Below are the code and all the weights of a small trained network. Each question names an input and a class and asks about switching units off, where a switched-off unit gives its printed mean instead of its output.

import numpy as np


def w(rows, s, z=0):
    codes = np.array(rows[::2]) - 128.0
    scale = np.full(codes.shape[1], s)
    scale[-1] = z or s
    return codes * scale


def f(y):
    return np.maximum(y, 0)


def log_softmax(a):
    a = a - a.max(-1, keepdims=True)
    return a - np.log(np.exp(a).sum(-1, keepdims=True))


def net(x, mask):
    res = np.array(x, float).reshape(1, 7) / 4 @ E
    y = f(res @ A[0][:, :-1].T + A[0][:, -1])
    res = res + np.where(mask, y, B[0][:, -1]) @ B[0][:, :-1]
    return log_softmax(res[-1] @ U[:, :-1].T + U[:, -1])


A, B = {}, {}
E = w([
[184,176,137,61,114,126,117,66],'x0',
[247,111,181,143,146,140,161,179],'x1',
[126,117,139,121,123,157,126,128],'x2',
[115,106,197,118,220,105,108,106],'x3',
[133,116,52,144,191,174,167,95],'x4',
[125,89,155,101,114,222,118,129],'x5',
[176,99,123,203,118,132,67,86],'x6',
],0.012)
A[0] = w([
[167,93,120,249,126,102,109,86,73],'neuron 0',
[134,173,49,153,233,231,201,60,100],'neuron 1',
[184,170,84,151,39,153,157,160,55],'neuron 2',
[163,136,138,206,78,91,93,87,121],'neuron 3',
[95,166,236,136,36,114,175,170,104],'neuron 4',
[150,246,89,175,128,30,163,135,203],'neuron 5',
[108,171,98,72,146,109,202,222,27],'neuron 6',
[177,206,171,60,84,126,74,90,133],'neuron 7',
[254,149,175,133,204,173,48,233,96],'neuron 8',
[138,146,120,63,162,75,205,169,65],'neuron 9',
[36,148,120,150,105,89,58,83,45],'neuron 10',
[63,118,159,41,115,146,209,156,102],'neuron 11',
[143,178,123,136,192,50,126,142,175],'neuron 12',
[106,202,124,112,163,122,165,169,73],'neuron 13',
[163,112,122,137,91,159,40,13,173],'neuron 14',
[45,125,178,114,173,136,104,43,114],'neuron 15',
[99,62,221,117,204,78,117,108,1],'neuron 16',
[99,113,213,86,67,84,28,151,215],'neuron 17',
[111,143,63,154,25,116,133,131,84],'neuron 18',
[119,91,232,120,206,167,135,111,114],'neuron 19',
[138,112,97,59,155,86,203,137,106],'neuron 20',
[123,122,158,104,211,85,87,131,40],'neuron 21',
[203,203,140,41,119,115,147,12,61],'neuron 22',
[133,106,163,102,195,101,154,65,137],'neuron 23',
[112,109,106,183,117,131,139,162,197],'neuron 24',
[151,147,63,91,58,187,159,156,170],'neuron 25',
[218,124,128,156,150,120,209,161,6],'neuron 26',
[226,124,212,171,133,98,220,203,53],'neuron 27',
[66,85,156,210,133,110,122,238,96],'neuron 28',
],0.0096,0.0065)
B[0] = w([
[96,123,254,85,89,60,148,74,185],'neuron 0',
[179,108,54,88,185,63,103,87,218],'neuron 1',
[133,161,150,190,99,108,104,133,180],'neuron 2',
[148,85,176,90,114,117,109,113,182],'neuron 3',
[160,103,120,112,218,78,69,115,211],'neuron 4',
[137,132,152,141,210,188,147,167,227],'neuron 5',
[123,91,189,120,53,76,84,93,194],'neuron 6',
[127,116,92,111,146,64,177,188,210],'neuron 7',
[78,152,113,79,126,175,122,110,253],'neuron 8',
[107,114,203,109,110,109,137,81,186],'neuron 9',
[76,190,90,68,133,161,100,91,189],'neuron 10',
[115,114,207,127,135,117,130,81,216],'neuron 11',
[136,130,152,137,197,204,132,167,201],'neuron 12',
[122,103,148,121,117,119,109,89,166],'neuron 13',
[95,95,188,111,135,146,173,117,215],'neuron 14',
[125,190,148,132,104,153,98,165,194],'neuron 15',
[170,137,113,171,42,104,111,138,194],'neuron 16',
[197,143,80,95,215,100,140,95,250],'neuron 17',
[140,169,121,185,104,137,113,117,189],'neuron 18',
[144,139,147,191,115,146,107,173,223],'neuron 19',
[140,94,153,136,132,129,119,81,178],'neuron 20',
[139,144,104,211,41,112,114,125,170],'neuron 21',
[67,50,81,132,8,112,198,219,207],'neuron 22',
[158,156,135,219,103,131,97,180,188],'neuron 23',
[148,134,149,117,137,123,196,155,194],'neuron 24',
[155,167,167,212,149,177,107,161,209],'neuron 25',
[90,136,59,101,84,132,69,84,185],'neuron 26',
[77,204,83,52,95,152,86,110,246],'neuron 27',
[105,59,52,118,101,82,205,199,231],'neuron 28',
],0.0089,0.012)
U = w([
[8,217,76,59,78,173,88,112,65],'0',
[77,28,69,120,57,85,211,229,74],'1',
[112,57,254,104,80,115,127,61,74],'2',
[190,188,132,223,66,131,85,176,75],'3',
[237,84,51,84,169,81,99,108,91],'4',
[124,110,167,118,169,212,153,183,242],'5',
[123,120,149,116,137,172,148,170,250],'6',
],0.0093,0.014)

Each question gives the input, the list of numbers given to net, and the class t.
The units are the neurons (one row each of A and B). Each row of codes is followed by its name. A weight is (code - 128) times the scale printed after its matrix; where a second scale follows, it is the last column's (A, B and U).
mask holds one flag per neuron, in row order. A switched-off neuron (its flag False) gives its mean, the last column of its row in B, instead of its output. The means were averaged over made-up inputs and are rounded, as every weight is.
A unit's drop is (log p(t) with every unit on - log p(t) with that unit switched off) / (log p(t) with every unit on - log p(t) with every unit switched off).
The circuit of an input: a set's keep is (log p(t) with only the set's units on - log p(t) with every unit switched off) / (log p(t) with every unit on - log p(t) with every unit switched off). Starting from the 12 units with the biggest drops (on a tie, the unit counted first), units are removed one at a time, each time the one whose removal leaves the highest keep (on an exact tie, the one counted first), for as long as the keep stays at least 0.8.
units of the circuit, in order: the units of the circuit, biggest drop first
most important unit: the unit with the biggest drop
top k neurons: the k neurons with the biggest drops, biggest first
drop when u is switched off: that unit's drop, to one decimal
input [-1,-6,8,-5,6,8,-6], class 5: top 2 neurons -> (neuron 25; neuron 27)
input [0,-6,8,6,-8,2,2], class 4: units of the circuit, in order -> (neuron 17)
input [6,-5,-2,6,-7,-5,5], class 4: top 4 neurons -> (neuron 17; neuron 7; neuron 25; neuron 8)
input [-5,-1,-2,5,-7,2,-6], class 4: units of the circuit, in order -> (neuron 17; neuron 4)
input [7,-5,-1,4,-3,3,2], class 1: top 3 neurons -> (neuron 22; neuron 7; neuron 27)
input [8,-6,-6,-3,-3,8,-6], class 1: top 3 neurons -> (neuron 22; neuron 7; neuron 27)
input [6,-6,-8,-5,-2,-1,5], class 6: top 3 neurons -> (neuron 27; neuron 28; neuron 5)
input [-2,3,-6,-1,5,3,6], class 2: top 2 neurons -> (neuron 0; neuron 17)
input [6,-5,3,1,7,-4,8], class 2: top 2 neurons -> (neuron 14; neuron 0)
input [-4,-5,-5,7,2,-7,-1], class 3: units of the circuit, in order -> (neuron 21; neuron 23)
input [5,-6,2,7,7,2,2], class 3: top 4 neurons -> (neuron 23; neuron 15; neuron 27; neuron 8)
input [2,1,5,-5,6,5,-7], class 2: top 2 neurons -> (neuron 11; neuron 6)
input [6,-6,-7,-7,1,3,5], class 3: top 4 neurons -> (neuron 25; neuron 18; neuron 28; neuron 27)
input [-5,2,-3,-7,6,0,-4], class 3: most important unit -> neuron 25
input [-3,0,2,2,-1,-8,1], class 5: units of the circuit, in order -> (neuron 5; neuron 12)
input [-6,-3,-1,-4,3,-7,7], class 2: top 4 neurons -> (neuron 0; neuron 3; neuron 22; neuron 7)
input [4,-2,-4,-8,3,5,-8], class 2: units of the circuit, in order -> (neuron 11; neuron 6)
input [0,8,-1,4,2,-8,-8], class 0: top 3 neurons -> (neuron 27; neuron 26; neuron 8)
input [-3,-1,0,-5,-1,-1,-3], class 3: units of the circuit, in order -> (neuron 18; neuron 25)
input [6,0,3,7,-7,-7,1], class 3: most important unit -> neuron 21
input [-6,-1,3,-7,6,-3,4], class 3: drop when neuron 18 is switched off -> 1.1
input [6,-5,1,5,3,-5,-7], class 2: drop when neuron 9 is switched off -> 0.4
input [2,-3,-5,2,-8,6,3], class 4: drop when neuron 14 is switched off -> 0.0
